Buf: [ 29  17  -6 -27 -35 -27 -20   6  18  25  31  36  37 -35   7 -20 -43 -20
 -39 -17   4  13  10   1  -2   3]
diri: [ 29  10 -22 -35 -21   3  19  28  35  36  19 -16 -46 -46 -19   7  12   2
  -2 -35  20  10 -11 -18   3  32]
lin: [ 29  24  13  -1 -15 -27 -21 -35 -30 -21 -11   0   9  16  21  25  28  32
  35 -21 -21  34  25  13  -3 -19]
keda: [ 29  22   7 -11 -26 -34 -34 -25 -13   0  11  19  24  28  32  36  38  34
  25   9 -11 -31 -45 -50 -46 -33]
Gasu: [ 29  25  17   5  -7 -19 -28 -34 -35 -32 -26 -17  -8   1   9  15  20  23
  26  29  32  35  37  38  36  31]
Zuvo: [-17   5   2 -18  36 -35 -27 -13   2  14  21  27  31  36  38  33  20  36
 -24 -42 -51 -45 -29  -9   6  13]
musot: [ 29  15 -12 -32 -33 -18   2  16  25  31  37  36  22  -6 -35 -50 -42 -18
   5  13   7  -1   0  10  19  17]
kepo: [  6  15 -12 -32 -33 -17   3  17  25  31  37  35  19 -10 -38   6 -40 -14
   7  13   6  -2   1  13  20  14]
mev: [ 29  25  16   4  -9 -21 -30 -34 -34 -30 -23 -13  -4   5  12  18 -21  25
  28  32  34  36  38  36  32  24]
[ 29  25  16   4  -9 -21 -30 -34 -34 -30 -23 -13  -4   5  12  18 -21  25
  28  32  34  36  38  36  32  24]  mev
rev: [  3 -17]  kepo
places diri: [-35]  3 19
again musot:   [-18]
places kepo: [6]  0 15 20
places lin: [-21]  6 9 19 20
places Buf: [-20]  6 15 17

sugu: [-21  34  -9 -13 -19  32 -13  -8]
mis: [  1 -30   1 -19   1   1 -25   1]
sil: [ 0  1  1 -6 -4  3 -5 -1]
Nanor: [-21 -13  32 -19 -13 -13  -2  -2]
mekag: [-29 -29 -34 -34 -10 -34 -26   1]
again sil:   [1]
again mis:   [1]
rev: [  1   1 -19   1 -30   1]  mis
places mekag: [-29]  0 1
[-21 -13  32 -19 -13 -13  -2  -2]  Nanor
rev: [-26 -34 -10]  mekag
again sugu:   [-13]

Puga: [  2 -29  42  -2 -17  -6   1   6  -2   4]
vaza: [ -6 -20  -3 -19   1  17  -3  19  -3   0]
sof: [ -6  51  51 -18  -6  10  -4  -6  -4  51]
nufo: [ -2 -27  52 -14   1 -17  -6  10  -4   3]
places sof: [-6]  0 4 7
rev: [ -6 -17   1]  nufo
again Puga:   [-2]
again vaza:   [-3]

mabi: [ -5  43  17 -23  43 -23]
tem: [18 18 16 -4 -4 -4]
tuvim: [ -4 -20  16  -4 -21  -2]
places tem: [-4]  3 4 5
again tuvim:   [-4]
[ -5  43  17 -23  43 -23]  mabi
[18 18 16 -4 -4 -4]  tem
[ -4 -20  16  -4 -21  -2]  tuvim
places tem: [18]  0 1
places mabi: [-23]  3 5

Mazul: [-1 -1 25 -1]
dus: [ -1   5   8 -21]
kes: [10  9  1  0]
meka: [20  2 13 13]
suza: [  4  -7 -18 -37]
Gine: [-8 -8 -8 -8]
Zatu: [ 5 -1  8  5]
again Mazul:   [-1]
again Zatu:   [5]
again Gine:   [-8]
again meka:   [13]
rev: [ 8 -1  5]  Zatu
[ -1   5   8 -21]  dus
places Gine: [-8]  0 1 2 3

vama: [-31 -51  18  18   7  20  16]
budop: [ 19 -24  17  17  21 -16  18]
gupuf: [ 20 -13  20 -13 -13  20  20]
puzor: [13 19 19 19  2 -7  3]
guvu: [-28   2  13  13 -35   3  27]
peris: [-11  -2 -18 -18  -2 -11 -12]
again guvu:   [13]
places puzor: [19]  1 2 3
places gupuf: [20]  0 2 5 6
again puzor:   [19]
places peris: [-11]  0 5

